Rows, each with roughly how far along a hidden order it lies (0 to 15):
(in the rows, 100 means zero)
[ 84  96 101  98  90 107 130  90  89 126 104 130 108 108 124 108 104  72
  95  98  82  73 109  67 101 127  92  88 122  94 111 115 126  97 103 104
 106  87 108  63 118 101 108  90  93  97 125  70  92  98  96  93 108  92
 115  91 118 119  71  98  71  87 139  95 107 119 102 111  73]	9
[ 85  91 104 100 106  78 105 107 120  77 111  91 105  91  94 114 107  93
  85  76  98 110  96 127  97  90  90  79 116 127  79 140  92 100 102 118
  77  92  98  92  96 103  91 100 107  99 105  76  79  78 125  96  93 120
  96 110 104 107 111  96 115  70  85 100 115  77 103 104 131]	3
[ 99 104  95  92  78 121 138  85  74 158  95 143 111 119 129 105 102  66
 107 111  85  53 113  37 102 137  88  97 122  74 110  86 134  85 100  86
 123  89  96  59 122 103 119  83  82 100 120  92 103 111  84  93 115  82
 124  85 111 108  60 104  60  89 162  96  99 138  93 108  53]	13
[ 89  93 100  90 110  82 108 100 139  57 116  94 108  85  95 112 107  85
  81  78 106  97  90 127  90  87  95  83 117 125  98 155  95 104 102 118
  62 100 106  82  94  95  98 105 116 102 114  79  73  75 117  94  85 121
  97  98 104 109  96  96 119  90  89  96 111  70  99 105 139]	2
[104 109 100 102 116 107 124 124  98 121 110  94 107 102  95  95  87 113
 103 100 111 118 100 129 105  85  88  99  97 102  70  81  68  88  91  76
  85  92  92 133  99 120 125 101 104  94  90 135 100  99 107 121 112 116
  97 100  93  77 136 111 110  81  73 109 102  97  86  98  90]	8
[100 103  97  88  89 121 124  80  99 126 102 135 111 112 122 101 105  69
 102 114  94  55 103  57  99 126  97  96 124  81 132 113 135  90  99  97
 104  97 104  52 120  94 118  98  94 100 120  61 100 103  77  93 109  84
 130  90 119 118  75 100  73  96 155  94  96 119  89 107  76]	10
[100 101 102  71 104 118 143 112 141  61 111 124 114  91 123 107  85  81
  95 112 116  74  87 117  81 101  94 104 128  76 144 115 116  67  92  87
  63 118 137  73  98  79 128 116 120 104 136 163  86  92  85 102  95 103
 119  56 104  77 116 112  89  90 147  86  89  77  80 104  78]	8
[ 95 100  97  83  87 118 147 106  93 116 100 140 114 108 138 112  90  67
  98 107  95  64 111  76  90 127  85  98 132  69 122  96 126  73  98  86
 113 102 116  70 110  92 122  97 101 102 133 135  94 102  91  99 109  91
 116  68 111  92  82 108  65  83 150  90  98 110  94 108  50]	11
[ 84  89  83  85 103 107 119  67 137  71 114 114 110  89 134 112 109  62
  82  88  96  54 108  93  87 102 103  88 127  87 127 149 131  89 103 129
  78  99  98  51 100  89 113 105 128 100 125  39  76  88  99  95  81  92
 105 104 116 130 104  90  87  89 128  88  94  82 100 115 112]	2
[110 117 102 124  99 110 148 125  45 189  99 118 110 116  89  79  79 113
 119 119  94 107  98  95 119 100  86 106  92 111  43  55  92  92  92  60
 111  80  76 124 115 129 143  82  82  88  61 134 106 116  93 124 131 105
 121  88  98  92 118 104  99  90  94 118  90 133  68 102  52]	15
[110 118 121  79  92 124 120 152 110  95 100  95 107  93  67  87  78 137
 127 134 132 130  66 142 106  67  99 121  86  80 105  61  78  84  73  39
  49 124 132 144  96  93 131 121  89 103  87 200 107 108  82 105 126 104
 117  70  87  33 150 117 117 105  72 107  76 103  72  82 106]	12
[ 90  90  93  87  90 107 117  68 124  86 107 124 108  94 121 106 114  63
  89  99  93  48 101  74  95 111 105  90 126  88 139 144 141 102 101 120
  80  99 105  43 113  87 109 106 110 102 119  19  84  93  90  89  96  84
 120 102 123 134  80  90  84  93 138  91  89  99  98 111 107]	5
[ 84  97 111  85  85 101  92  65 137  63 109 108 102  82  79 101 123  81
  94 109 103  75  71  90 101  96 120  93 114 115 150 162 140 120 100 121
  42 112 124  51 116  79  98 111  92 103 113   0  86  88  81  67 102  92
 126  96 120 133  76  88 114 119 117  93  86 101  96 101 157]	4
[ 93  93  89  98 121  70  82  88 136  72 119  85 106  89 100 116 113  87
  78  62 104 102 103 137  95  80  91  73 110 130  65 158  79 104 105 128
  73  91  86  97  84 110  94  99 119  97 105  41  73  74 131 101  80 133
  79 126 103 116 115  93 120  80  59 101 119  73 106 106 151]	0
[ 74  87  92 117  87  93 104  47  85 140 103 126 103 105 116 107 126  53
  85  85  66  64 117  46 115 127 104  80 116 115  97 136 142 123 112 133
 111  72  75  52 120 109  99  81  90  93 102   0  87  93 104  87 104  84
 108 127 130 164  51  77  74  90 120 100 104 128 115 115 101]	5
[101 102 128  92  79 118 158 153  80 119  95 122 109  93  89  96  71 113
 116 123 103 123  77  91 106 104  92 118 102  87  99  55  96  77  82  52
  87 109 132 106 109  90 125 102  85 103 104 200 100 104  91  98 127  96
 123  47  81  49 119 116 104 102 130  99  87 116  82  93  58]	15
[111 118 112  90  98 119 141 157  92 118 102  95 109 101  81  87  74 134
 122 114 122 128  82 143 107  73  87 114  85  83  74  51  70  80  76  40
  67 113 114 158  96 108 129 110  95  99  80 200 106 107  97 119 125 109
 106  78  89  43 150 115 113  90  75 111  82 100  74  88  84]	13
[ 94 103 107  97  97 113 143 104  95 120 105 121 110 100 104 103  88  90
 100 107  96  97  93  90 103 112  93 100 115  97 100  91 112  88  94  83
  98  96 117  86 108 103 124  91  96  96 110 134  94 101  95 100 114 103
 114  72 104  94  98 110  88  90 128  98  99 115  89 102  73]	9
[ 95 102  98 112 116  78  90 119 107 104 115  72 104 100  84  97 110 113
  93  77 107 132 105 149 108  74  87  83  91 132  50 127  64 113 100 106
  75  85  79 137  95 124  95 101  99  95  83  68  91  95 125 109 102 126
  84 135 102 106 129  92 125  81  40 110 115  84  99 101 131]	3
[ 81  92 116  83  88 105 115 108 121  73 106 118 107  89 102 111  99  83
  95 105  98  92  82  99  95 109 102  98 119 100 133 128 121  93  94  96
  82 109 139  64 110  81 102 107 101 103 128 111  87  87  97  82 105  99
 117  70 109  92  88 105  94  95 138  88 100  97 101 101 102]	7
[ 98 103 113  91 108  99 111 135 113  90 108  92 104  94  86  99  97 113
 102  98 116 128  88 137 104  76  91  97  94 105  91 105  72  95  89  86
  73 103 110 128  94 105 107 114  97 102 100 136  95  91 111 101 113 115
  99  99  94  77 131 107 120  90  71 102 103  87  94  93 112]	6
[ 95 100  96  84 103 100 103  73 151  55 116 104 108  85  99 101 111  76
  88 101 108  69  82 111  90  90 111  90 121 111 139 157 125 102 100 119
  49 109 112  45 106  85 113 112 115 101 112  40  82  88  86  88  87 101
 117  96 114 128  96  92 112 107 114  92  87  81  85 107 145]	3

Next part:
[110 112 104  91 100  99  99 122  96  89  92 102 100 111 130  91 100 100
  99 109 101  91 100  97 100  95 107 102 110  98 100  96  79 103  98 101
  96 100 102  97 105  96 137  99  94 106 125 105  93  95  99  98  97  98
 100  74 105 122 101 100 101  85 106  98  87 103 100  96 100  75  86  96
  86 101  53  91 107 112 119  90  99 100 101  80 122 100 113 106 107  95
  95 100 101 100 108 109  93 108  98]	8
[100 102  84 107  82  99  69  95  99 115 103 101  87  77  90 100 145  98
  99  99 109 109  97  96 105  94  99 107  85 100 100  99  99 103  97 102
 100  99 116 100 108  98  91  58 103 100 127 101  60 115  99 101 112  95
  81  81  99 102  99 107 105  96 136  90 100 101  43 100 100 140  97 120
 100  95  91 103 101 100 114  99  97 100 103 104  90 110 105 100 111  98
 118  98  99  97 111  96 106 102 101]	7
[ 98  92  67  98 100 101  83 101  90 101 109 100 102 121 101 100 115 100
 100 113  97  81  98 104 100 111 100  59 100 100  98 100  90  92 107 100
  97 106  94  99  96 102  98 103 100 100  90 105  58 107  99 105 101 100
  96 103 100 102 102  99 106  99 117 128 105  92 110 100  98  97 105  70
 118  91  59 113 104 100 101 122 107 102 100  81  96 100 115 100 151 125
  99 100 105 100 103 124 111  99  89]	4
[ 98 100 125 103  99 111 100  86 102  88 107 101  77  68 116  85  98 100
 100 106 126  70 109  84  72 100  92 105  93  99  95 101 109 118 124  99
 100 115 117  98 100 104 112 101 101 100 140 109  61 100 104 102  91  98
  91  60 102 130 100 102  99  91  45 100 100 107 124  96 101 135 109 107
  87 102 104  99 100 103 108  91  99  97 101  97  94 112  98 100  98 106
 101 100 100 103 103 104  96 105  99]	6
[100  95 109 104 104 106  90 129  92  79 110 104  95  91  71 123 122 104
 100 122 127 106  95 105 139  98 101  75  93  99  95 100  88 113 102  98
 100 107 135  97 102 103  95  65  99 102  90 105  39  99 104  98 107  98
  99 100 100  86  99 108 106 101 110 125  91  94 117  98  96 103  99 102
 111  87  92 110 101 105 131 118  93 102  96  93 110  86  94 101 108  70
  95 100 101  98 103 117 109  96  88]	4
[110  94  80  82 100  94  99 100 101 106  99  93 100 131 108  86  95  97
 102 102 125  92  98 117  92 100  99  80 110  86  96 101  71 120 141  99
 100 102  63  94  88 104  99  88  93 103 105 102 116 108  99 100  99  83
  86 106  97 101 100  97 100  95 170 111 108  94 128  90  97  87 100 101
  95 112  89 102 108 110  97  86 120  99  95 106  80 100 100  93 122 100
 104  97 107  99 108  95 104  84  78]	3
[102  98  98  99 102 107  88 116  94 100 106  93  91 127  96 107 126  99
 100  99  94  61 101  92  96 102 116 114  89  92 101  96  82  91 104  94
  97 111  96 100  98 103 109 102 101 103  69 103 101 107  98 102 121 109
 100  82 103 118 102 102  99 104 161 115 106  99 135 100 100  96 103 102
 122  90 103 118  99 108  95 120 123 103  84  93  86  99 106  96 141 107
 112 100  99 102  95 104 100  73 108]	0
[101 102 102 103  94  99  91 100 101  84 109  86  87  72  77 104 104 103
  99 111 145 109  84 100 141 102  99  88  99  99 100  95 100 105  93 106
 100  96 105 101 107  98 143  68 101 101 101 105 100  98  97 100  87  92
 113 116 100 101 101  98  98  97 159 108 100 100 102  99 105  75  81  99
  97  96  46 103 101 110 102 112 114 104 102  88 100 102 103 102 110  24
 105  95 101 100 109  92  98 100  92]	9
[100  97 130 102  99 104 100 104  94  90  98 106  98 111 109 127 107 105
 102  94 109 111 100  89 101 100 100  13  87 105  97 101  99  78  95 108
 101  94 104  99  99 101 163 107  92  95 115  97 113 110  99 101  98 101
 105  77 114  85  93  93 100  95 105 126 101 108  99  85 101  96 104 103
 106  98  93  91 100 104  98 116  84 101  83 105  98  98 100  96 106  89
 104  99 100  96  95 109 133  90  92]	8
[ 92 106  96  87 101 108 102  99  94  78  99 105  77 100 110  78  80 100
 100 103 107 100 100 132 120  92 100 147 100 100 103 101  96 104 103  95
 100  94  57 101 101  96  99  99 117 102 124 102 100 109 103 100 100  95
  80  95  98 102 105 108  92  95  90 105 101 106  97  96 106 104 100  98
 100 102  65 100 100 107 110  99  91  97  91 105 107 102  98  96 142  54
  96  99  87  99 124  79  93 110  96]	15
[ 96  99 102 107  95 110 100  86  98  99 109  93  80  93  91  83 118 102
  99 109 117 101 101  95  60 104  87  95  91  94  98  95 106 107 119 102
  97 119  64 100  88 100 102  86  99 100 129 105  98  90 103  99  97  98
 100  70  98 100 101  96 100  97  94 104 100 105 111 100 102 101 113  97
 105 104 119  95 101 100 103  90 119  99 102  73  88 101 111 101  97  98
  97  94 101 101 100 112 105  95  78]	9
[ 90 101  91  95 100 108 107 108  95  83  97 101 101 107  89  99 120 100
 100  91  89  84  94 121 104  91 100 195  95  98 103  96  93 108 115  91
 100 105 133 100 102  88 100 112 107 105 101  98  87 108 102 100 120 109
  98  71  87 124 102 118  84  97 143 101 105  98 129 100  99 112 101  99
 130  91  59 117 100 108 101 107  99 104  76  76 102  92  80 100 141 112
 110  99 100  99 101 111  83  98  98]	4
[100  97 113 104 100 105 101 100  99 101 108  96  87  65  91  92 108 104
 100 103 123  97  99  88 100 100  91  60  95  97 100  92  95  91 126  99
 102  98  92  99 102  92 123  81 102 100 110 102  88 105  99  99 106  99
 111  94 110  71 100  94 101 100  98 119 108 119 102  85 102 105  99  93
 120  88  81  96 102 102 103 118 105 100  87  85 103  96 102 100 112 102
 104  91 100 103  99 100 116 101  83]	9
[ 93 104 101  97 102  96  95 120  86  91  92  89 100  92 121  96  64 100
  96 105 132 112  87 104  78 105  85 108  99 100  92 100  93 114 110  91
  98 100 122 100 103  99  84 106  91 102 118 113 103 104 100 102 102  97
  98  76 100 128 101 103 113  89  56 128 100 101  98 101  99 100  98  91
 103  93  63  88 101 109 117  90  99 100 105  79  86 122 102 101 107 101
  97 102  96 102 108 137  89 105  87]	13
[101 100  80  97  88  96  89 104  93 103 106  96 101  75  83 104 114 100
 100 107 108  99  82  97 103 100  88  76  91  92 102 100  82 109 109 100
 102 102  74 100 106  94 144 108 100 100 100 101 100 116  99 101 101 101
 100  84  99 103  96  93 101  95  61  96 108 115  59 100 101 131 101  99
 106  95  96 105 105  96  98 104 104  98  89 109  92 100 110  90 119  99
 100  93 106 105 101 100  89  91 101]	6
[ 96  99 102 102  92 101  88 104 101 109 101  89  88 118  98 115  62 101
 100 101 110 125  91  86  99  95  98  77  90 105 100  94  93  66 113 110
 104 101  99 101 106 102 133 100  99  93 102 104  72 114  98 100 106  99
 102 100 112  99  93 102  83  94 114 121 109 108 100  88  97  86 102 109
 102  83 105 100 100 106  97 101  77 109 100 108 108 101  95 101 114  84
 102  94  97 100  99  95 119  90  94]	8
[100 100 101 105 111 106 103  99  96 104  95 109  86 135 121 136 119 101
 103  96 101  81 115 117  77  87  99  98  87  96 101  95  81  80 101 101
  94  92 143  96 101  71 119 118  96 100 116 100  59  97  98  93 108  97
  99  77 104 101 101 100  98 100 161 101  93  97 142 100 100  88  92  97
  98 101  72  93 103 117 114 112 123 103  93  77 108 100 110 100 116  97
  99 100 111 100 103 102 102  92  93]	5
[ 99  96 128 107 115 104  95 115  97 100 106 103  88  85  81 110 104 100
  97 105  92 123 102 107 114  99  95  36  96 102  94 101  97  88  91  90
  96 100 150  99 101  99 112  85 101  97 112 102  64  95 101  97  91 107
  89 100  99 101 101 107 106 109  76 123  88  90 143 100  98 106  93 105
 114 104  89 110 107 113 106 101  84 104  99  91 108 106 102  96  97 101
  88 102 104  99 102 126 111  72  79]	8
